Here is a tiny trained network, its code and every weight. The questions are about switching its units off for an input and a class, where a switched-off unit gives its printed mean instead of its output.

import numpy as np


def w(rows, s, z=0):
    codes = np.array(rows[::2]) - 128.0
    scale = np.full(codes.shape[1], s)
    scale[-1] = z or s
    return codes * scale


def f(y):
    return np.maximum(y, 0)


def log_softmax(a):
    a = a - a.max(-1, keepdims=True)
    return a - np.log(np.exp(a).sum(-1, keepdims=True))


def net(x, mask):
    res = np.array(x, float).reshape(1, 6) / 4 @ E
    y = f(res @ A[0][:, :-1].T + A[0][:, -1])
    res = res + np.where(mask, y, B[0][:, -1]) @ B[0][:, :-1]
    return log_softmax(res[-1] @ U[:, :-1].T + U[:, -1])


A, B = {}, {}
E = w([
[160,123,75,108,114,126,107],'x0',
[198,188,164,133,133,214,63],'x1',
[148,135,91,110,124,128,128],'x2',
[129,126,123,121,121,133,131],'x3',
[60,173,157,33,115,69,11],'x4',
[161,184,214,184,43,36,177],'x5',
],0.012)
A[0] = w([
[80,82,78,99,199,170,139,194],'neuron 0',
[104,185,113,157,92,198,112,14],'neuron 1',
[56,63,69,135,116,69,174,6],'neuron 2',
[216,144,158,132,132,174,111,29],'neuron 3',
[98,96,117,144,60,77,158,139],'neuron 4',
[156,127,135,162,175,154,164,156],'neuron 5',
[65,170,121,39,120,105,116,48],'neuron 6',
[159,159,155,161,62,100,145,208],'neuron 7',
[83,159,161,70,129,81,45,82],'neuron 8',
[199,96,113,205,153,105,167,76],'neuron 9',
[139,177,163,173,68,84,148,158],'neuron 10',
[109,114,80,144,113,89,133,85],'neuron 11',
[165,64,102,181,144,153,184,67],'neuron 12',
[169,161,125,154,7,43,167,132],'neuron 13',
[91,48,107,150,194,187,90,206],'neuron 14',
[188,218,168,148,108,217,75,19],'neuron 15',
[166,123,146,165,133,164,67,2],'neuron 16',
[185,12,120,218,128,186,169,90],'neuron 17',
[159,131,146,137,134,136,71,93],'neuron 18',
[197,186,138,177,40,61,136,161],'neuron 19',
[167,107,135,90,77,180,166,73],'neuron 20',
],0.012,0.0019)
B[0] = w([
[132,129,141,114,197,213,72,227],'neuron 0',
[97,106,86,141,121,158,168,161],'neuron 1',
[77,40,74,248,64,125,216,220],'neuron 2',
[132,102,113,163,65,144,170,184],'neuron 3',
[108,115,97,150,128,164,156,199],'neuron 4',
[99,155,156,109,87,98,126,176],'neuron 5',
[156,116,169,95,98,85,138,222],'neuron 6',
[127,136,107,112,152,176,116,206],'neuron 7',
[156,159,156,85,60,67,138,255],'neuron 8',
[160,167,161,94,98,114,137,200],'neuron 9',
[140,131,159,119,196,190,113,219],'neuron 10',
[103,106,128,141,110,151,160,166],'neuron 11',
[135,181,164,84,119,68,151,208],'neuron 12',
[144,145,127,126,173,159,61,246],'neuron 13',
[142,103,122,96,190,217,100,222],'neuron 14',
[90,97,89,195,76,149,200,225],'neuron 15',
[105,114,108,154,138,126,169,171],'neuron 16',
[174,165,154,79,84,64,133,235],'neuron 17',
[131,94,115,135,85,122,101,167],'neuron 18',
[129,142,153,129,178,176,89,236],'neuron 19',
[142,155,144,140,116,128,123,155],'neuron 20',
],0.011,0.016)
U = w([
[130,184,154,77,218,227,97,33],'0',
[159,210,188,11,38,37,158,93],'1',
[50,146,89,255,52,153,211,255],'2',
],0.0086,0.0007)

Each question gives the input, the list of numbers given to net, and the class t.
The units are the neurons (one row each of A and B). Each row of codes is followed by its name. A weight is (code - 128) times the scale printed after its matrix; where a second scale follows, it is the last column's (A, B and U).
mask holds one flag per neuron, in row order. A switched-off neuron (its flag False) gives its mean, the last column of its row in B, instead of its output. The means were averaged over made-up inputs and are rounded, as every weight is.
A unit's drop is (log p(t) with every unit on - log p(t) with that unit switched off) / (log p(t) with every unit on - log p(t) with every unit switched off).
The circuit of an input: a set's keep is (log p(t) with only the set's units on - log p(t) with every unit switched off) / (log p(t) with every unit on - log p(t) with every unit switched off). Starting from the 12 units with the biggest drops (on a tie, the unit counted first), units are removed one at a time, each time the one whose removal leaves the highest keep (on an exact tie, the one counted first), for as long as the keep stays at least 0.8.
circuit, biggest first: the units of the circuit, biggest drop first
most important unit: the unit with the biggest drop
top k neurons: the k neurons with the biggest drops, biggest first
drop when u is switched off: that unit's drop, to one decimal
input [6,8,5,-7,-2,-5], class 2: circuit, biggest first : neuron 15
input [-4,1,0,-3,-7,6], class 1: top 2 neurons : neuron 17; neuron 9
input [-2,-6,-4,5,3,-5], class 2: top 2 neurons : neuron 2; neuron 13
input [-2,5,-4,5,-4,5], class 0: top 3 neurons : neuron 2; neuron 19; neuron 10
input [-3,7,-7,5,-2,6], class 2: top 3 neurons : neuron 15; neuron 3; neuron 0
input [6,7,5,-5,7,1], class 1: top 3 neurons : neuron 8; neuron 2; neuron 6
input [-3,5,-2,-1,-2,4], class 2: top 2 neurons : neuron 15; neuron 0
input [4,-5,8,0,2,5], class 0: top 3 neurons : neuron 13; neuron 15; neuron 19
input [-2,2,3,0,-5,4], class 1: top 4 neurons : neuron 17; neuron 0; neuron 14; neuron 9
input [5,4,4,-1,-3,0], class 2: top 3 neurons : neuron 8; neuron 15; neuron 6
input [-1,-4,-3,-7,-4,2], class 1: top 4 neurons : neuron 17; neuron 15; neuron 12; neuron 9
input [-5,-7,1,1,5,8], class 0: top 2 neurons : neuron 13; neuron 10
input [1,-3,2,2,-4,3], class 1: top 3 neurons : neuron 0; neuron 17; neuron 14
input [-6,3,6,-8,-2,1], class 2: most important unit : neuron 8
input [-4,7,-4,-3,6,2], class 2: top 2 neurons : neuron 15; neuron 17
input [-2,2,3,-4,5,8], class 0: drop when neuron 4 is switched off : 0.0
input [-4,3,-7,-7,7,7], class 0: drop when neuron 12 is switched off : 0.1
input [6,8,-7,7,8,-2], class 1: drop when neuron 6 is switched off : 0.4
